In the rows, zero is written as 128.
Each row of numbers stands for one thing and depends on some of the facts below. Use the named rows to name the rest.

Known rows:
k658: [140 166 144 107 141 111 152  99  67 109 192 146 107 112 107  91 114 114
  88 100 151 129 151 149 136 136  76 149 119  72]
k367: [116  60 135 126 150 116  72 128  83 118 144 128 120 132 142 165 168 150
 110 113 134 128 127 101 157 171 155  99 103 138]
k689: [122 107 152 117 149 111 108 104  93 108 156 140 122 130 124 141 130 138
 109 121 140 136 138 129 151 168 131 121 110 117]
k245: [121  60 141 127 155 112  68 127  87 120 141 132 119 130 148 171 172 147
 116 108 134 133 123  97 155 172 158  99 103 142]
k289: [ 74  86  55 169 123 198 126 132  67 122 114 117 107 116  55 175 140 165
 128 134 167  67 133  93 128 252 186 122 115 168]
k408: [131 120 118 129 120 145 129 124 106 145 147 116 150 125 113  66 120  93
 123 100 130 101 147 118 150 123 115 130 115 108]
k942: [109 129 108 124 146 153 131 123 130 133 125 131 135 213 118 156 126 160
 161 146 144 137 102 121 107 152 133 108 149 140]
k355: [120 114  20 126 110 131 100 126 123 119 124 127 162 222  92 201 155 183
 152 146 109 102  76 122  90 172 133 112 135 138]
k149: [114 150 111 121 144 152 145 119 128 131 134 136 132 208 109 142 115 153
 156 142 147 137 106 130 103 143 117 118 152 127]
k442: [110 115  85 124 140 155 124 136 109 142 144 127 122 197 120 148 147 141
 147 115 146 132  93 121 102 143 124 107 144 142]
k81: [115  96 135 139 150 142 103 122 127 136 105 129 145 168 124 157 132 153
 162 138 134 125 120  97 136 167 158 105 129 143]
k832: [122 122 117 130 141 143 134 117 104 139 146 132 130 143 107 119 123 116
 137 104 143 123 121 127 123 152 118 124 127 121]
k660: [138 128 137 124 106 109 115 145 164 118 104 121 124  99 157 132 142 125
 117 144 105 139 131 134 133  90 144 136 124 151]
k369: [135 122 158 131 114 108 101 144 185 112  70 122 136 120 166 156 139 157
 137 176  99 141 133 114 140 100 168 126 128 160]
k374: [128 130 178 130 129 140 131 149 164 117 102 125 103  92 172 120 133 126
 114 149 145 151 143 116 138 106 175 129 124 173]
k423: [141 135 151 126 110 106 115 140 176 113  93 126 129 103 158 138 132 131
 127 155 103 145 131 132 133  93 150 136 127 152]
k996: [135  88 133 135 113 111  80 162 167 123  81 114 127 108 175 162 171 145
 127 149  98 136 120 104 139  99 175 115 120 174]
k32: [153 173 139 119 105 108 144 138 154 116 119 128 118  92 146 102 127 116
 110 139 112 137 138 142 122  71 110 155 132 122]
k69: [136 141 159 126 110 106 121 134 184 108  85 126 136 115 152 139 121 143
 131 173 102 143 139 134 138  99 154 137 128 150]
k760: [139 110 134 131 109 110  96 156 162 121  91 117 124 104 169 148 160 138
 123 147 102 136 125 114 135  91 159 126 123 162]
k935: [118 116  67 145 139 166 189 121  66 123 181 127 111  78 102 142 121 134
  60 112 194  76 123 107  90 224 176 121  95 107]

There are 3 kinds of fact about the things: Λ, ψ, Δ.
k696 ψ:suguk Δ:k166
k252 ψ:suguk
k542 Λ:k245 ψ:dripla
k123 ψ:suguk
k481 Λ:k269 ψ:miklar
k312 ψ:zeklepas
k856 ψ:zeklepas Δ:k481
k338 Λ:k872 ψ:suguk
k964 Λ:k269 ψ:suguk Δ:k467
k942 Λ:k542 ψ:miklar Δ:k149
k127 ψ:suguk
k648 ψ:miklar
k824 ψ:klobutror
k166 ψ:zeklepas Δ:k856
k81 Λ:k689 ψ:rubam Δ:k615
k161 ψ:rubam
k32 ψ:suguk Δ:k824
k753 ψ:suguk
k208 ψ:miklar
k369 Λ:k689 ψ:suguk Δ:k108
k689 Λ:k269 ψ:dripla
k245 ψ:dripla Δ:k760
k269 ψ:suguk
k797 ψ:dripla
k495 Λ:k153 ψ:suguk
k108 Λ:k408 ψ:suguk Δ:k636
k543 Λ:k487,k269 ψ:suguk
k40 Λ:k481,k269 ψ:fogefles
k636 Λ:k338,k161 ψ:miklar
k228 Λ:k403 ψ:dripla
k660 ψ:suguk
k87 ψ:suguk Δ:k351
k693 Λ:k64 ψ:miklar
k355 Λ:k522 ψ:miklar Δ:k496
k522 ψ:suguk Δ:k696
k832 ψ:rubam
k487 Λ:k622 ψ:klobutror
k5 Λ:k161 ψ:rubam
k996 ψ:suguk Δ:k234
k874 ψ:miklar Δ:k609
k423 Λ:k581,k269,k153 ψ:suguk
k579 ψ:suguk
k848 ψ:suguk
k935 ψ:zeklepas
k83 ψ:suguk
k253 ψ:suguk
k374 Λ:k609 ψ:suguk
k442 ψ:miklar Δ:k797
k351 ψ:suguk Δ:k874
k921 ψ:miklar
k452 ψ:suguk
k219 ψ:klobutror
k464 Λ:k824 ψ:miklar Δ:k658
k871 ψ:fogefles Δ:k867
k430 ψ:suguk
k609 ψ:klobutror Δ:k430
k153 Λ:k269 ψ:suguk Δ:k871
k299 ψ:klobutror Δ:k753
k403 Λ:k269 ψ:suguk Δ:k942
k496 Λ:k481 ψ:suguk
k872 Λ:k408 ψ:fogefles
k574 Λ:k824,k408 ψ:fogefles
k614 Λ:k269 ψ:miklar Δ:k32
k184 ψ:miklar
k334 ψ:suguk
k467 ψ:zeklepas
k149 Λ:k542,k228 ψ:miklar Δ:k522
k234 ψ:fogefles
k367 ψ:dripla Δ:k442
k809 ψ:suguk
k758 Λ:k542 ψ:miklar
k523 ψ:zeklepas
k206 ψ:zeklepas
k85 ψ:zeklepas Δ:k369
k953 ψ:klobutror Δ:k614
k289 Λ:k935 ψ:fogefles Δ:k5
k760 ψ:suguk Δ:k87
k441 ψ:dripla
k908 ψ:klobutror
k732 ψ:fogefles
k622 ψ:suguk
k741 ψ:miklar
k559 ψ:fogefles Δ:k153
k64 ψ:zeklepas
k994 ψ:rubam
k867 Λ:k543,k153 ψ:miklar Δ:k464
k997 Λ:k423,k245,k689 ψ:klobutror
k581 ψ:dripla
k69 Λ:k481,k403,k689 ψ:suguk
k510 Λ:k228,k269 ψ:dripla
k408 ψ:klobutror
k640 Λ:k758 ψ:zeklepas
k615 ψ:suguk Δ:k953
k658 ψ:dripla

Rows to name:
No name comes twice in this set of rows, the named rows included.
[146 126 142 132 135 131 125 110 121 139 115 135 149 123 120  94 123  98
 148 109 130 122 126 101 133 136 144 133 113 123] | k487
[125 178  93 113 135 153 172 118 101 137 173 138 116 185  98 104 114 119
 134 107 157 134 107 151  90 121  75 136 152 102] | k874
[127  99 143 118 150 110 102 111  82 114 165 141 115 119 128 139 145 126
 105 101 140 137 131 127 146 162 127 120 107 120] | k581
[147 124 139 125 112 105 105 148 162 121 104 126 120  91 162 136 152 116
 123 129 106 146 120 131 128  86 144 136 123 156] | k622
[154 183 149 125 156 123 199 108 104 142 182 145 130  92 118  91  81 105
 105  98 161 118 144 146 105 130  75 144 134  52] | k166
[126 140 139 123  97 121 124 152 170 114 108 108 139 122 152 114 122 148
 111 172 103 119 162 138 153  79 124 133 135 132] | k108
[125 131 133 120  94 120 121 151 166 116 122 107 133 112 150 110 125 134
 106 156 104 122 156 148 150  80 123 134 130 137] | k338
[143 131 136 127 108 109 111 152 160 120  99 122 122 100 162 134 150 130
 119 143 106 136 129 123 131  84 142 135 126 147] | k87
[150 186 122 118 116 144 174 113  94 142 170 128 142 115  96  22  97  78
 113  91 140  99 161 137 134  94  65 159 127  67] | k824
[112 141 104 119 140 151 144 118 124 133 145 135 128 200 107 138 117 138
 151 128 148 140 101 140 100 145 116 118 147 131] | k758
[101 128 143 151 142 153 122 114 120 138 111 137 132 128  72 141  97 130
 180 119 130 119 144 142 146 176 108 136 148 136] | k40
[146 126 131 133 133 135 125 118 110 143 119 130 145 122 121  90 133 101
 141 105 131 115 127  94 133 130 137 132 113 117] | k953
[107 188  94 108 124 164 183 120 112 131 181 124 132 208  90  84  86 138
 126 136 154 116 140 165 111 116  57 134 162  85] | k464
[ 84 105  91 131 118 110 179  75  85 153 119 115  95 179  84 138 105 105
 137 168 100 156  75 152  98 147 119 118 132  90] | k693

Now the same things, written a new way:
Some things and their rows:
k753: [110 137 129 120 138 130 133 117 109 119 112 141 144 100 147 145 118 147
 136 128 128 125 143 119 124 104 130 126 131 127 148 110 123 112]
k149: [113 107 114 113 126 124 112 137 105 128 115 137 134 129  95 131 135 122
 131 132 165 123 132 116 133 163 107 113 128 145 104 121 120 130]
k234: [114 150 117 152 149 118 166 116 116 119 115 113 126 100 142 150 119 157
 146 128 122 128 150 144 133  98 171 112 127 125 125 114 138 107]
k996: [111 152 119 151 131 126 116 117 133 117 114 153 134 107 135 130 114 140
 131 128 128 124 136 135 108  97 147 133 131 131 175 119 120 112]
k85: [116 135 109 172 183 156 116 119 163 125 144 119 122 130  97  98 124 126
 129 128 130 128 160 128 146 128 141 158 141 124 192 109 122 110]
k867: [123 113 117 115 115 118 112 145 108 128 134 140 174 120 112 124 155 122
 130 138 123 126 131 115 108 165 104 116 130 145 103 126 122 138]
k824: [186 108 146 129 121 122 116 121 131 160 166 135 127 143 100 121 117 124
 130 142 172 181 132 132 145 174 107 119 130 123 149 108 122 156]
k252: [117 130 150 122 119 126 127 118 124 122 113 148 148 106 165 140 117 140
 131 129 141 126 136 136 116 107 132 121 131 126 144 110 122 122]
k935: [154 117 111 137 168 143 124 119 152 128 152 115 123 129 125  99 126 123
 129 129 144 146 156 130 164 146 124 148 139 123 161 108 126 111]
k481: [120 132 197 119 141 117 114 142 104 145 166 149 128 176 138 142 122 120
 130 156 161 160 125 116 128 168 101 106 128 205 142 109 119 139]
k856: [196 116 142 143 168 126 145 123 151 171 190 118 124 174 166 107 113 122
 128 145 183 187 130 153 160 177 109 144 130 125 167 105 122 110]
k403: [112 169 117 159 142 126 115 117 148 117 111 164 126  99 155 120 117 124
 138 128 128 124 142 115 112  93 127 108 127 183 156 119 120 119]
k441: [114 108 114 123 123 111 119 117 104 122 168 109 129 134  92 147 135 127
 138 134 123 157 133 143 128 148 152 108 127 132 117 140 132 111]
k832: [111 106 117 120 128 123 113 119 107 124 121 142 137 150  94  99 139 143
 131 130 141 171 134 114 133 171 110 129 126 135 137 155 123 165]
k609: [179 106 146 129 121 125 115 119 132 158 165 138 127 147 105 119 119 124
 129 143 173 179 132 134 141 172 109 116 132 125 149 107 124 146]
k964: [113 167 116 158 149 125 115 118 149 118 110 157 134  99 153 118 122 131
 135 128 125 125 135 116 108  93 121 108 130 175 151 123 120 116]
k108: [144 138 132 119 118 122 129 120 129 122 109 135 136  99 168 129 114 139
 141 129 149 126 141 133 141 122 109 130 145 128 104 110 121 162]
k161: [109 107 119 121 127 121 114 119 106 124 123 140 137 147  90  98 140 145
 131 129 140 174 134 115 130 178 108 132 129 132 132 157 122 164]
k622: [116 129 148 122 120 128 130 119 125 122 114 145 157 103 166 139 118 142
 132 129 141 126 135 137 110 107 125 123 131 125 139 109 122 117]
k81: [109 107 110 155 133 124 111 128 108 120 111 153 125 136  90  96 137 132
 135 129 142 159 166 114 109 192 116 138 126 157 128 180 119 140]
k760: [112 138 126 121 139 128 134 117 110 118 111 141 144 102 148 145 119 148
 136 128 129 125 142 118 124 105 128 124 131 126 146 109 123 111]

Rows to name:
No name comes twice in this set of rows, the named rows included.
[127 144 155 135 120 127 130 118 126 119 112 158 126 101 173 132 114 124
 138 130 157 126 164 123 114 127 121 112 129 139 107 110 122 114] | k69
[113 142 120 155 122 118 160 117 130 119 128 119 129 100 163 144 117 148
 140 129 129 135 136 161 124  96 172 110 126 123 123 112 130 109] | k732
[110 106 115 122 149 123 114 119 107 122 111 134 128 118  90  98 146 150
 139 128 140 166 137 114 131 188 107 132 127 147 104 164 121 138] | k5
[116 151 135 123 134 128 133 119 121 119 110 146 127  99 154 138 120 140
 143 127 141 126 158 116 122 113 115 119 130 143 107 109 123 113] | k496
[156 169 118 158 120 116 160 117 143 120 117 118 124 100 151 140 117 148
 148 129 128 141 135 153 126 114 153 119 129 129 103 114 128 115] | k574
[117 125 109 133 192 176 128 119 138 127 140 110 123 114 111 101 129 126
 129 127 132 139 167 115 172 146 122 152 134 124 165 108 134 109] | k467
[115 143 137 135 126 135 139 119 109 119 109 150 127  99 160 138 119 136
 141 128 145 126 186 115 113 140 120 122 128 131 110 113 122 108] | k369
[116 110 128 117 129 122 131 119 115 122 113 139 154 101 175 132 115 141
 132 129 146 124 144 142 137 104 128 120 134 124 128 111 122 132] | k87
[131 124 115 122 133 125 114 120 121 126 143 125 127 127  96 106 124 127
 130 129 128 150 136 119 158 156 113 151 149 125 150 109 125 155] | k408
[111 122 110 150 161 126 114 121 131 122 132 133 125 137  94  99 128 124
 130 129 126 127 142 120 130 135 132 149 131 128 183 124 121 112] | k299

Now the same things, written a new way:
Known rows:
k996: [ 99 102 163 127 120  91 174 111 128 143  97  87  91 124 129 171  80 156
 129 139 168 146  86  64 131  83 171]
k867: [102 109 103 155  78  99 167 145 129 116 110  73 125 112 149 128  77 144
 152 130 120 186 130  90 137 125 105]
k856: [ 95 117 111 174  84  95 146 168 156 117 108  89 141 123 162 125 100 156
 153 142 115 169 141 123 122 129  88]
k289: [128  95 170 179 111 102 180 131 143 129  90  83 122  96 146 165  38 150
 135 144 143 177  89  70 132 128 161]
k953: [115 110 162 171 124  81 151 152 131 113  88  88 129 118 139 156  86 127
 131 147 121 158 116 100 123 119 149]
k32: [117  95 157 167 108  82 176 151 117 151  97  72  65 137 148 154  97 111
 136 142 138 130 130  94 125  88  94]
k153: [111  95 170 148 116  87 176 122 130 138  93  77  88 127 146 166  72 128
 129 143 154 151 101  63 136  95 155]
k403: [111 110 171 128 118  91 171 114 137 149  98  88  88 125 134 170  74 148
 123 143 172 146  86  70 139  82 171]
k253: [105  94 170 175 107  82 185 135 113 129  91  75  78 135 132 142  90 122
 132 138 148 137 118  75 133  98 118]
k441: [105  91 132 177 140  90 171 126 117  99 101  92 116 143 109 116 100 136
 128 130 108 146 128  85 120 126 141]
k69: [103  96 158 166 113  81 175 123 112 133 102  76  77 146 129 137  92 134
 135 136 157 139 108  84 133  80 125]
k123: [104  99 179 169  88  77 182 145 101 131  94  63  94 120 138 154  75  93
 139 125 157 155 115  77 141 120 106]
k467: [118 113 113 188  99  94 156 191 141 125  97  88 120 119 150 110  80 132
 142 154  84 153 142 123 130 139  86]
k228: [101 100 160 166 114  81 154 147 130 107 100  90 119 133 130 129  90 121
 129 144 127 146 117  97 134 122 125]
k430: [117  95 153 169 102  79 175 163 113 151  98  72  56 147 150 148 103 114
 142 142 133 126 135  96 121  90  77]
k658: [112  81 131 190 113  81 160 164 119 115 101  80 113 145 150 141 101 112
 139 137  96 149 163 101 112 127  79]
k219: [111  93 152 192 127  76 166 142 111  95  93  79 138 127 117 133  99 116
 137 126 112 173 142  88 118 134 129]
k206: [ 94 115 132 186  99  95 163 163 154 108  95  93 141 117 137 102  79 145
 134 147 114 163 119 107 142 141 130]
k334: [105  95 173 175 105  83 184 132 114 131  95  78  81 133 132 142  82 123
 134 132 151 139 116  80 132 102 123]
k542: [102 102 158 174 110  86 156 142 124 103  96  94 120 131 128 131  89 126
 128 144 127 150 113 106 131 124 119]
k935: [ 99 100 110 191 106 112 162 136 158 113 121  92 145 123 123 106  94 199
 164 113 126 169 128 105  95 137 131]

Which thing is each row?
No name comes twice in this set of rows, the named rows included.
[110 110 169 154 132  88 156 129 138 111  80  95 144 110 133 164  73 133
 122 151 133 172 101  81 130 123 179] | k299
[104 114 142 159 110 108 162 145 159 110  88 105 160  99 142 135  52 161
 124 147 118 175  94  88 146 141 179] | k85

